(in the rows, 100 means zero)
Here are made-up things, facts about them, and rows of numbers that follow some of those facts. Name the thing behind each unnamed row.

Some rows with their names:
103	125	87	86	105	105	112	94	103	84	121	81	104	108	104	102	126	86	107	99	100	100	110	110	88	104	85	96	80	118	112: q967
101	109	96	82	107	110	109	93	118	95	110	73	100	99	94	97	113	88	115	103	86	110	105	94	91	98	86	106	71	111	103: q895
92	105	87	78	117	105	101	83	107	100	101	72	93	106	102	93	103	88	118	101	93	108	99	93	86	97	91	96	71	102	105: q253
82	109	86	122	82	113	102	100	97	103	99	142	105	112	104	89	109	122	110	93	107	103	124	106	87	109	103	97	102	135	93: q237
92	117	81	84	117	103	107	85	90	86	107	77	97	116	110	97	112	86	110	101	104	101	103	109	82	99	90	93	86	110	115: q943
100	117	83	91	107	104	114	92	102	84	111	79	105	111	108	106	119	86	110	103	99	93	111	109	84	98	93	104	87	113	114: q110
103	114	75	93	107	105	117	90	102	90	111	75	103	116	111	115	117	88	113	98	102	86	117	108	81	96	100	108	85	109	111: q385
74	94	113	114	94	90	76	86	100	91	87	149	100	77	108	90	75	127	106	96	106	102	92	81	100	113	109	98	113	92	91: q555
116	101	110	91	99	93	99	110	109	93	106	74	100	93	97	110	100	88	100	104	94	98	93	92	108	97	105	106	93	81	102: q603
116	100	110	85	108	92	106	101	102	103	110	81	108	89	96	111	112	87	85	103	102	82	91	112	114	105	92	98	100	87	108: q631
137	90	87	92	107	106	114	105	91	116	112	84	94	100	86	108	109	79	73	99	87	98	90	112	116	97	89	81	106	80	108: q901
119	112	100	97	101	91	107	111	92	82	114	81	104	103	105	115	108	85	92	102	102	93	96	107	103	96	103	100	107	87	112: q728
100	83	104	88	123	94	106	95	92	105	88	71	100	104	107	109	99	86	88	107	106	82	83	107	103	90	103	106	115	85	107: q834
84	103	101	121	87	93	83	109	76	99	86	138	99	108	110	85	90	120	96	94	115	105	97	103	104	106	114	84	124	108	93: q338
86	105	101	120	88	93	84	107	77	99	87	142	100	107	110	87	90	121	95	93	116	104	98	103	104	107	114	84	123	107	93: q851
117	104	109	89	99	92	99	108	108	93	107	75	100	91	97	109	100	89	100	104	94	99	92	93	109	97	102	105	92	80	102: q632
116	113	104	95	100	91	106	112	93	80	113	78	104	102	105	111	110	85	93	104	103	94	94	108	105	95	102	101	107	91	111: q961
100	99	107	81	112	87	90	102	96	97	91	68	95	100	107	95	93	88	105	104	99	102	78	90	106	94	105	96	93	79	102: q152
96	93	109	121	75	97	87	113	104	112	88	138	103	93	96	92	87	126	101	94	101	106	104	89	111	106	114	99	107	101	83: q994

Some facts about the things:
α: uses; ψ: belongs to class; Ξ: points at; κ: is of sort
q116 | ψ britroger | κ b
q802 | α q55, q996, q59, q888, q822 | ψ deri | Ξ q854 | κ c
q226 | ψ deri | Ξ q901, q628 | κ a
q698 | α q317, q82, q617, q337 | ψ deri | κ b
q274 | ψ deri | Ξ q759 | κ a
q901 | ψ deri | κ c
q253 | α q432, q616, q339 | ψ deri | Ξ q467, q566 | κ a
q337 | ψ britroger | κ a
q976 | α q788 | ψ britroger | κ a
q617 | ψ britroger | Ξ q355, q177, q728, q901 | κ a
q759 | α q432, q661 | ψ deri | κ b
q645 | ψ britroger | Ξ q177 | κ a
q994 | ψ britroger | κ a
q603 | ψ deri | κ a
q771 | α q587, q603, q283 | ψ britroger | κ c
q424 | α q980, q55, q916, q218 | ψ deri | κ a
q806 | ψ deri | κ c
q616 | ψ britroger | κ a
q576 | ψ britroger | κ b
q566 | ψ deri | κ b
q555 | ψ britroger | Ξ q424 | κ a
q70 | ψ deri | κ a
q706 | ψ deri | κ c
q339 | ψ deri | Ξ q221 | κ a
q854 | α q467 | ψ deri | κ a
q84 | ψ britroger | κ a
q792 | α q380, q177, q661 | ψ britroger | Ξ q110 | κ c
q317 | ψ deri | κ c
q654 | ψ deri | Ξ q183, q213 | κ a
q628 | α q616 | ψ deri | κ a
q595 | α q898, q716 | ψ deri | κ a
q815 | α q898, q218 | ψ deri | κ a
q52 | α q290, q226 | ψ britroger | Ξ q538, q290, q177 | κ b
q147 | ψ britroger | κ b
q968 | ψ deri | Ξ q177, q116 | κ a
q950 | ψ deri | Ξ q767, q817, q594 | κ a
q221 | ψ deri | κ a
q794 | ψ britroger | Ξ q224 | κ b
q55 | ψ britroger | κ b
q683 | ψ deri | Ξ q844 | κ b
q898 | ψ deri | κ a
q769 | ψ deri | Ξ q92, q370, q815 | κ a
q594 | α q834, q266, q337 | ψ deri | κ b
q716 | ψ deri | κ c
q89 | α q898, q916, q82, q661, q336 | ψ deri | κ b
q916 | ψ deri | Ξ q595, q901 | κ a
q214 | α q70, q586, q706, q143 | ψ deri | κ a
q631 | ψ deri | κ c
q677 | ψ deri | Ξ q290 | κ a
q82 | ψ deri | Ξ q759, q698 | κ a
q110 | α q92, q888, q968 | ψ deri | κ b
q355 | α q864, q513, q794, q834, q337 | ψ britroger | κ a
q538 | ψ deri | κ b
q615 | ψ deri | Ξ q980 | κ a
q283 | ψ deri | κ c
q592 | ψ deri | κ c
q862 | α q370, q317, q811, q661, q213 | ψ deri | Ξ q868 | κ a
q168 | ψ britroger | κ a
q817 | α q864, q806, q337 | ψ deri | κ b
q985 | α q555, q682, q822, q46 | ψ deri | Ξ q603, q838, q448, q594 | κ c
q682 | ψ deri | Ξ q92, q538 | κ b
q776 | ψ deri | Ξ q984 | κ c
q363 | α q397, q308, q631, q901 | ψ deri | κ b
q890 | α q851, q397, q324, q576, q221 | ψ deri | κ b
q851 | ψ britroger | Ξ q385 | κ b
q736 | α q898, q82, q776 | ψ deri | κ a
q661 | ψ deri | κ c
q385 | α q94, q794 | ψ deri | κ b
q432 | ψ deri | κ a
q767 | α q92, q586, q55, q347, q728, q917, q806 | ψ britroger | κ b
q336 | ψ deri | Ξ q177, q901, q213 | κ b
q728 | ψ deri | κ b
q171 | α q829, q631, q555, q654 | ψ deri | κ b
q860 | α q370, q961 | ψ britroger | κ c
q308 | ψ britroger | κ b
q788 | ψ britroger | Ξ q811 | κ a
q161 | ψ deri | κ c
q353 | ψ deri | Ξ q616 | κ a
q302 | α q70, q788, q223, q901 | ψ britroger | κ a
q961 | ψ deri | κ b
q963 | ψ britroger | κ a
q587 | ψ britroger | κ c
q92 | ψ britroger | κ c
q46 | ψ deri | Ξ q586, q359, q566 | κ b
q111 | α q827, q531, q922, q799 | ψ deri | κ c
q844 | ψ britroger | κ a
q513 | ψ britroger | κ c
q895 | α q380, q963 | ψ deri | κ a
q827 | ψ britroger | Ξ q901 | κ a
q864 | ψ deri | κ b
q104 | ψ britroger | κ c
q406 | α q898, q324, q223 | ψ deri | κ c
q290 | ψ britroger | κ a
q158 | ψ deri | Ξ q759 | κ a
q868 | α q94, q706, q104, q218, q776 | ψ deri | κ c
q152 | ψ deri | Ξ q868, q984, q811, q363 | κ a
q143 | ψ deri | Ξ q406 | κ a
q632 | ψ deri | κ a
q213 | ψ deri | κ b
q836 | ψ britroger | Ξ q424 | κ c
q975 | α q531, q864, q942 | ψ deri | κ a
q357 | α q794, q950 | ψ deri | κ c
q859 | ψ britroger | Ξ q168, q177, q424 | κ a
q324 | ψ deri | κ a
q593 | ψ britroger | κ a
q223 | ψ deri | Ξ q829, q347, q698 | κ b
q838 | α q147, q55, q996, q864, q834, q266 | ψ britroger | κ a
q2 | α q769, q70, q353, q677, q645 | ψ britroger | κ a
q586 | ψ britroger | κ a
q943 | α q615 | ψ deri | Ξ q780, q742 | κ b
q94 | ψ deri | κ a
q799 | ψ deri | κ a
q476 | ψ britroger | Ξ q890 | κ a
q942 | ψ britroger | κ c
q996 | ψ deri | κ c
q980 | ψ deri | κ b
q822 | ψ britroger | κ a
q252 | α q615, q942, q308, q632 | ψ deri | Ξ q980 | κ b
q922 | ψ britroger | Ξ q84, q771 | κ a
q829 | ψ britroger | κ c
q224 | ψ britroger | κ a
q715 | ψ deri | Ξ q92, q161 | κ c
q284 | α q769, q851, q706, q104, q274, q794, q715 | ψ britroger | κ a
q380 | ψ deri | κ b
q397 | ψ deri | Ξ q237 | κ c
q621 | α q347 | ψ deri | Ξ q736, q759 | κ b
q544 | α q898, q380, q963, q308, q654 | ψ britroger | κ a
q370 | ψ deri | κ b
q338 | ψ britroger | Ξ q171, q822 | κ b
q984 | ψ deri | κ b
q448 | α q94, q538, q822 | ψ britroger | κ c
q917 | ψ deri | Ξ q895 | κ a
q953 | α q587, q531, q55, q794 | ψ deri | κ c
q183 | α q397, q59, q984, q716 | ψ britroger | κ a
q780 | α q859, q397, q143, q339, q645, q213 | ψ deri | κ c
q755 | ψ deri | Ξ q116, q110 | κ b
q531 | ψ britroger | Ξ q104, q815 | κ c
q237 | α q592 | ψ britroger | κ b
q218 | ψ deri | κ a
q888 | ψ britroger | Ξ q994 | κ b
q541 | ψ britroger | Ξ q817 | κ a
q967 | α q308 | ψ deri | κ b
q879 | α q994, q380, q961, q799 | ψ deri | Ξ q441 | κ b
q742 | α q317, q116, q706, q822, q46 | ψ britroger | κ a
q467 | ψ deri | κ a
q359 | α q859, q631, q950 | ψ britroger | κ b
q177 | ψ deri | κ a
q266 | ψ britroger | κ c
q441 | α q769, q94, q829, q728 | ψ deri | κ a
q207 | α q994, q147, q513 | ψ deri | κ b
q48 | α q324, q347, q616, q917 | ψ britroger | Ξ q953, q55 | κ b
q98 | α q916, q82, q266, q661 | ψ deri | Ξ q967, q266 | κ a
q834 | ψ deri | Ξ q593, q822 | κ c
q59 | ψ deri | κ c
q811 | ψ deri | κ a
q347 | ψ britroger | κ c

Name these rows:
No name comes twice in this set of rows, the named rows included.
111	86	119	91	109	104	112	109	108	98	99	76	107	95	94	105	108	82	82	113	91	95	86	110	110	93	89	114	118	101	108 : q661
93	126	99	91	128	98	104	79	92	92	119	72	84	122	88	110	93	91	105	100	130	117	121	124	76	86	80	102	87	110	109 : q621
92	98	86	77	126	107	111	76	101	112	98	76	100	107	103	100	114	86	102	101	103	89	99	112	89	103	84	96	84	108	109 : q985
81	103	100	112	79	119	93	100	115	111	98	141	102	95	90	74	105	123	113	95	89	125	116	91	96	112	87	96	85	137	86 : q544
92	76	110	125	85	105	101	110	98	121	81	138	108	97	98	97	95	121	86	100	107	89	105	106	111	102	110	108	129	111	86 : q266
103	99	85	90	108	109	114	91	117	99	105	72	99	105	100	110	107	91	118	103	91	98	113	93	85	91	100	117	75	102	102 : q975
91	86	110	115	86	98	93	108	95	123	84	141	109	93	99	94	99	123	90	95	111	87	99	106	115	114	108	94	119	108	87 : q92
98	100	100	82	117	116	117	91	115	104	108	78	106	101	92	95	124	84	97	107	90	100	101	112	95	102	73	107	87	124	110 : q406
83	83	106	114	96	96	90	99	86	124	75	138	101	101	105	89	89	121	89	94	115	90	95	106	110	109	108	90	123	102	88 : q531
89	121	81	78	119	100	102	87	89	89	105	74	98	118	114	90	117	85	111	100	104	102	98	109	83	104	90	86	82	114	114 : q252

The same things again, as new rows of numbers:
Some things and their rows:
100	100	100	104	103	98	96	98	108	98	96	97	97	106	105	96	103	98	93	103	99	103	91	87	99	97	100	107: q339
96	88	103	103	101	102	106	91	97	101	96	101	100	107	107	95	95	93	92	97	110	110	88	92	102	99	117	106: q806
86	118	108	110	112	93	108	104	90	102	105	102	100	111	84	94	87	95	93	97	89	108	92	106	103	127	102	116: q794
97	94	105	113	102	101	104	95	109	94	97	94	97	103	106	100	107	103	92	102	94	109	89	92	98	109	94	102: q615
90	99	104	103	100	101	91	90	96	100	99	94	97	109	101	98	99	99	91	100	111	109	96	95	100	110	115	103: q980
99	92	106	98	91	97	88	86	95	95	107	95	94	106	98	105	101	96	91	96	114	101	98	99	102	107	123	89: q594
84	96	106	110	98	108	96	87	100	99	97	99	99	112	104	95	105	98	91	99	103	109	91	96	95	115	100	109: q380
104	92	103	93	91	94	78	93	103	96	106	100	95	104	106	104	109	95	96	97	111	96	93	95	100	86	118	91: q736
90	100	102	102	98	103	99	94	103	100	98	100	100	110	112	89	108	98	94	100	102	109	84	90	98	98	108	112: q898
101	92	102	93	95	98	91	94	107	101	106	98	97	104	103	100	114	97	96	98	104	96	94	89	95	87	113	97: q628
97	89	106	113	94	102	113	96	113	92	101	93	101	105	89	102	121	100	89	99	88	101	87	87	91	90	103	106: q226
96	94	105	103	94	102	100	91	105	97	104	99	97	106	112	96	108	99	94	98	102	107	86	95	98	97	105	102: q603
96	88	103	105	98	102	110	91	96	100	96	100	100	108	108	95	96	93	91	97	111	111	87	93	103	101	118	105: q996
99	98	103	107	99	98	105	97	107	95	97	97	99	107	103	97	105	98	91	101	97	104	88	87	98	98	104	105: q654
91	118	104	106	117	92	101	106	93	107	107	104	99	109	82	96	87	95	95	98	88	102	97	102	100	122	95	113: q851
98	95	104	110	99	101	93	90	106	96	99	98	93	107	94	105	96	98	88	101	98	101	98	92	97	117	91	97: q755
98	117	104	108	116	91	113	111	101	106	108	104	99	103	90	97	97	99	98	98	80	101	92	99	98	115	84	111: q788
95	88	101	102	105	105	101	92	99	104	96	102	100	106	105	94	98	94	93	98	105	107	91	88	97	101	106	107: q716
97	110	107	104	108	94	116	103	100	106	118	107	96	102	95	100	106	100	100	94	82	100	90	107	96	116	82	103: q844

Rows to name:
No name comes twice in this set of rows, the named rows included.
96	84	103	109	103	107	108	89	104	103	98	104	98	105	106	100	104	97	93	98	101	106	92	93	94	106	91	102 : q592
105	95	103	94	95	95	90	94	104	99	108	97	94	102	107	102	108	98	95	98	108	99	94	92	100	89	115	92 : q815
88	115	104	101	115	96	97	103	93	111	112	108	99	109	85	95	96	95	97	96	90	99	97	103	96	119	93	111 : q576
109	82	104	97	96	97	98	89	96	98	105	99	94	101	100	106	97	93	93	95	115	101	96	96	102	90	119	89 : q953
107	110	108	113	102	92	126	99	100	102	116	109	92	105	75	106	84	93	89	95	78	90	98	104	95	125	69	93 : q52
106	122	104	107	110	90	127	109	96	104	110	109	93	108	98	93	78	94	94	99	83	101	87	102	104	122	79	107 : q555
85	113	110	107	105	96	115	98	87	103	112	105	100	110	89	97	93	96	94	93	92	108	90	112	101	126	99	110 : q147
93	94	107	108	92	104	106	90	104	96	101	99	99	108	113	97	108	100	93	98	99	109	84	98	98	104	102	103 : q799
94	92	99	100	106	104	103	95	97	105	94	101	100	109	106	91	92	93	93	99	110	108	90	86	101	94	117	112 : q706
92	93	105	111	97	96	67	100	103	84	87	103	103	114	110	102	105	92	94	101	100	104	81	97	104	100	115	109 : q82

Now the same things, written a new way:
Some rows with their names:
117	129	75	90	91	125	99	110	80	125	102	103	98	105	108	113	87	92	127	89	96	91	74	67	70	58	120	103: q975
104	136	87	68	86	130	98	102	88	128	106	106	94	110	109	108	85	76	120	86	104	85	70	60	72	70	126	95: q111
111	127	82	99	95	129	126	124	84	124	92	91	93	103	79	105	89	101	126	89	106	89	73	39	68	73	115	117: q799
119	136	87	81	88	139	86	91	95	117	111	119	91	119	99	99	90	69	131	93	105	94	61	79	68	81	144	115: q802
113	119	115	126	119	129	144	87	128	87	60	89	95	110	87	96	101	70	121	96	122	88	62	92	81	107	84	137: q794
114	130	103	83	96	142	96	101	93	120	104	108	90	126	107	104	84	85	135	101	122	101	71	62	65	68	115	127: q943
108	130	92	98	98	129	118	123	82	117	96	99	94	104	85	110	84	105	125	93	105	93	75	49	62	74	119	113: q632
141	121	96	116	128	126	143	69	107	100	55	89	98	120	69	99	103	93	118	87	90	80	71	110	85	98	88	125: q617
100	137	98	82	96	134	116	117	87	119	98	100	92	108	83	104	87	86	121	87	112	88	68	40	63	92	128	106: q283
97	128	119	117	121	121	139	90	116	81	60	96	101	99	93	109	97	67	104	86	107	88	63	94	71	120	107	106: q829
120	132	97	102	96	121	90	109	79	113	106	116	102	104	109	119	85	90	127	95	95	105	73	77	56	69	143	105: q441
117	123	120	102	111	131	113	121	84	120	98	106	100	107	86	107	76	95	128	105	113	102	66	43	65	98	120	120: q213
146	123	109	87	116	139	110	92	83	135	97	109	93	129	59	89	76	109	139	104	106	92	62	58	76	94	111	131: q336
93	127	109	107	114	120	150	90	116	88	59	86	99	101	96	104	98	65	102	81	107	78	66	85	80	108	95	104: q587
119	131	97	98	107	121	102	115	79	113	100	110	98	108	99	115	82	99	123	96	96	104	76	70	53	73	139	108: q628
123	130	82	95	93	122	88	109	81	120	103	110	103	100	107	114	88	94	127	93	96	101	72	74	61	72	131	107: q736
98	134	123	79	104	135	109	115	85	119	98	101	92	119	111	114	76	97	125	98	123	102	79	44	55	69	113	110: q566
105	122	118	108	114	110	111	70	113	92	73	106	109	101	144	119	91	58	111	91	107	95	70	123	82	87	89	99: q767
99	132	107	105	119	133	138	79	112	78	59	86	88	126	105	108	108	83	113	88	109	90	84	112	57	74	94	123: q476

Rows to name:
No name comes twice in this set of rows, the named rows included.
105	120	131	123	121	118	136	82	110	89	61	91	106	102	108	113	91	72	115	90	114	93	65	92	80	109	83	110 : q116
105	123	126	110	118	113	117	72	112	84	69	105	109	103	138	120	91	63	111	94	110	98	71	116	75	92	90	101 : q359
120	132	93	103	81	125	87	97	66	114	104	104	106	105	107	124	93	91	142	83	93	92	68	64	66	72	122	103 : q424
117	131	85	95	90	148	120	117	102	120	101	101	83	116	61	88	93	78	131	92	116	83	60	40	73	95	134	131 : q834
118	134	74	65	100	147	89	110	95	118	90	95	93	111	90	99	103	130	126	93	127	96	77	69	22	77	113	137 : q158
112	121	126	126	125	127	135	83	126	80	64	97	98	115	97	102	100	69	121	100	120	97	64	104	69	110	98	135 : q851
110	135	98	88	93	126	87	105	87	114	111	120	98	106	108	111	81	70	124	93	98	99	63	72	65	85	147	98 : q868
103	114	119	127	118	119	148	95	119	93	56	84	106	94	98	107	91	70	110	93	119	87	61	81	87	111	80	117 : q55
122	123	91	69	94	130	74	104	94	132	98	109	110	90	117	104	90	103	121	98	128	103	64	72	45	95	106	116 : q759
114	119	117	122	118	133	139	80	125	87	63	92	96	114	95	98	100	68	120	97	122	90	66	99	79	102	86	134 : q888
113	135	106	101	99	144	107	111	99	108	105	109	88	123	70	95	93	75	135	99	113	97	61	56	58	98	150	129 : q715

